Below are the code and all the weights of a small trained network. Each question names an input and a target symbol and asks about switching units off, where a switched-off unit gives its printed mean instead of its output.

import numpy as np


def w(rows, s, z=0):
    codes = np.array(rows[::2]) - 128.0
    scale = np.full(codes.shape[1], s)
    scale[-1] = z or s
    return codes * scale


def f(y):
    return np.maximum(y, 0)


def softmax(a):
    e = np.exp(a - a.max(-1, keepdims=True))
    return e / e.sum(-1, keepdims=True)


def log_softmax(a):
    a = a - a.max(-1, keepdims=True)
    return a - np.log(np.exp(a).sum(-1, keepdims=True))


def net(x, mask):
    ids = ['αβγεζηθμξστφω'.index(c) for c in x.split()]
    T = len(ids)
    res = E[ids] + P[:T]
    r = res
    for j in range(2):
        rows = slice(4 * j, 4 * j + 4)
        q, k, v = (r @ M[0][rows].T for M in (Q, K, V))
        z = softmax(np.where(np.tri(T) > 0, q @ k.T / 4**0.5, -1e9)) @ v
        o = O[0][rows]
        res = res + np.where(mask[j], z, o[:, -1]) @ o[:, :-1]
    y = f(res @ A[0][:, :-1].T + A[0][:, -1])
    res = res + np.where(mask[2:6], y, B[0][:, -1]) @ B[0][:, :-1]
    return log_softmax(res[-1] @ U[:, :-1].T + U[:, -1])


Q, K, V, O, A, B = {}, {}, {}, {}, {}, {}
E = w([
[88,147,84,171,61,129,161],'α',
[69,177,43,126,108,115,82],'β',
[30,189,172,157,65,74,189],'γ',
[94,121,115,140,192,146,219],'ε',
[75,230,58,111,67,173,83],'ζ',
[65,187,56,131,131,99,65],'η',
[85,244,64,101,119,99,107],'θ',
[177,176,101,149,166,119,150],'μ',
[209,133,49,213,133,221,171],'ξ',
[180,183,72,154,119,44,201],'σ',
[76,170,28,161,136,117,13],'τ',
[175,192,166,149,70,164,63],'φ',
[196,94,136,86,86,43,114],'ω',
],0.011)
P = w([
[119,191,70,66,173,133,111],'0',
[126,173,68,78,129,130,129],'1',
[127,163,74,97,98,139,142],'2',
[125,157,94,130,98,134,139],'3',
[124,153,113,161,96,127,144],'4',
[124,145,127,187,84,124,144],'5',
[123,139,144,217,87,112,146],'6',
[125,125,150,237,72,105,160],'7',
[125,129,169,254,78,123,149],'8',
],0.0089)
Q[0] = w([
[155,120,128,110,102,96,132],'head 0',
[87,250,64,193,55,112,134],'head 0',
[64,162,122,131,127,115,139],'head 0',
[107,76,171,74,197,146,116],'head 0',
[133,125,146,148,158,150,163],'head 1',
[119,146,80,147,116,118,87],'head 1',
[150,120,128,129,141,139,170],'head 1',
[136,110,137,94,144,115,161],'head 1',
],0.017)
K[0] = w([
[239,82,91,66,91,81,87],'head 0',
[144,9,200,203,104,116,181],'head 0',
[109,6,71,193,174,185,254],'head 0',
[66,229,25,79,167,158,113],'head 0',
[94,200,93,142,155,210,92],'head 1',
[123,72,163,190,82,89,222],'head 1',
[147,189,41,117,189,195,121],'head 1',
[131,151,53,47,197,105,98],'head 1',
],0.0089)
V[0] = w([
[235,67,122,29,167,11,159],'head 0',
[197,92,62,192,187,154,230],'head 0',
[135,114,119,165,203,215,252],'head 0',
[53,113,154,64,212,96,254],'head 0',
[212,170,85,81,89,165,169],'head 1',
[191,75,30,55,231,194,15],'head 1',
[182,81,100,52,133,72,125],'head 1',
[167,209,65,116,168,169,188],'head 1',
],0.006)
O[0] = w([
[113,203,127,255,146,42,198,254],'head 0',
[6,68,125,176,38,96,86,142],'head 0',
[75,26,110,171,56,188,102,41],'head 0',
[89,68,117,223,194,234,253,84],'head 0',
[136,148,185,170,63,166,157,233],'head 1',
[126,91,230,194,132,96,31,103],'head 1',
[75,119,169,194,110,109,148,181],'head 1',
[166,132,208,159,97,124,162,207],'head 1',
],0.0068,0.004)
A[0] = w([
[254,159,158,128,137,114,132,215],'neuron 0',
[233,97,147,87,122,219,57,85],'neuron 1',
[87,106,66,149,90,248,133,254],'neuron 2',
[29,150,164,147,127,101,220,245],'neuron 3',
],0.0076,0.0012)
B[0] = w([
[169,129,230,116,135,128,191,248],'neuron 0',
[161,38,86,122,136,253,114,149],'neuron 1',
[57,39,201,126,209,113,191,207],'neuron 2',
[173,138,60,160,106,219,16,254],'neuron 3',
],0.0069,0.0071)
U = w([
[117,111,107,90,110,121,130,137],'α',
[135,118,112,95,148,118,102,110],'β',
[114,130,50,55,200,116,213,177],'γ',
[106,60,153,190,169,160,133,189],'ε',
[189,126,135,55,59,222,121,112],'ζ',
[126,126,127,96,174,119,103,113],'η',
[176,162,213,142,132,94,242,197],'θ',
[134,118,123,120,137,121,124,11],'μ',
[56,98,151,72,39,67,61,113],'ξ',
[128,126,118,118,127,124,132,3],'σ',
[159,91,103,101,172,111,46,163],'τ',
[147,109,110,135,143,124,115,54],'φ',
[132,193,2,195,86,131,69,107],'ω',
],0.0065,0.0031)

Each question gives the input, a string of symbols that net reads in full, and the target symbol t.
The units are the heads (4 rows each of Q, K, V and O) and the neurons (one row each of A and B). Each row of codes is followed by its name. A weight is (code - 128) times the scale printed after its matrix; where a second scale follows, it is the last column's (O, A, B and U).
mask holds one flag per unit, heads first, then neurons. A switched-off unit (its flag False) gives its mean, the last column of its rows in O or B, instead of its output. The means were averaged over made-up inputs and are rounded, as every weight is.
A unit's drop is (log p(t) with every unit on - log p(t) with that unit switched off) / (log p(t) with every unit on - log p(t) with every unit switched off).
The circuit of an input: a set's keep is (log p(t) with only the set's units on - log p(t) with every unit switched off) / (log p(t) with every unit on - log p(t) with every unit switched off). Starting from all 6 units, units are removed one at a time, each time the one whose removal leaves the highest keep (on an exact tie, the one counted first), for as long as the keep stays at least 0.8.
units of the circuit, in order: the units of the circuit, biggest drop first
unit that matters most: the unit with the biggest drop
top k neurons: the k neurons with the biggest drops, biggest first
heads that matter: for each layer, one digit per head in row order, 1 if its drop is at least 0.15 and else 0, layers parted by /
drop when u is switched off: that unit's drop, to one decimal
input ω η ω ε γ ζ, target γ: units of the circuit, in order => head 1; neuron 2
input ω ω θ, target ω: units of the circuit, in order => neuron 3; neuron 2; head 0
input α ω τ α ω ω τ η, target ω: heads that matter => 01
input θ ω ω γ, target ω: units of the circuit, in order => neuron 3; neuron 0
input ω ω β γ η, target γ: heads that matter => 11
input ζ ζ ζ ω ξ, target θ: units of the circuit, in order => head 1; neuron 3; neuron 0
input ω τ ω ζ ω ω θ ω γ, target ω: heads that matter => 00
input ζ σ φ, target ζ: heads that matter => 10
input ξ σ ω σ β, target ω: units of the circuit, in order => head 0; neuron 0; neuron 2
input ω ω ζ γ ω ω ξ τ, target ξ: top 2 neurons => neuron 3; neuron 2
input α ζ ω ω ω ε γ, target ε: units of the circuit, in order => head 0
input ω ω ε θ, target ε: units of the circuit, in order => head 0; neuron 2
input τ φ ξ, target ζ: units of the circuit, in order => head 0; neuron 1
input ω ζ ζ ξ γ ζ θ, target γ: top 2 neurons => neuron 2; neuron 3
input τ ε ε ζ τ ω ω ω ζ, target ω: top 3 neurons => neuron 0; neuron 2; neuron 3
input ζ γ α, target γ: unit that matters most => head 1
input ω ω φ ω, target θ: top 2 neurons => neuron 0; neuron 3
input ω α ε ζ ξ ξ, target ε: top 3 neurons => neuron 2; neuron 1; neuron 3
input ω ω ω ε ω ε β, target ε: drop when neuron 1 is switched off => 0.0
input ζ ω ω ζ ε ξ γ, target ξ: drop when head 0 is switched off => 1.4
input ω ξ ε ζ, target ε: drop when head 0 is switched off => 1.0
input ω γ γ β, target γ: drop when head 0 is switched off => 0.3
input ζ ω ω ξ, target θ: top 2 neurons => neuron 0; neuron 3
input ζ θ ζ β ε, target ε: top neuron => neuron 2
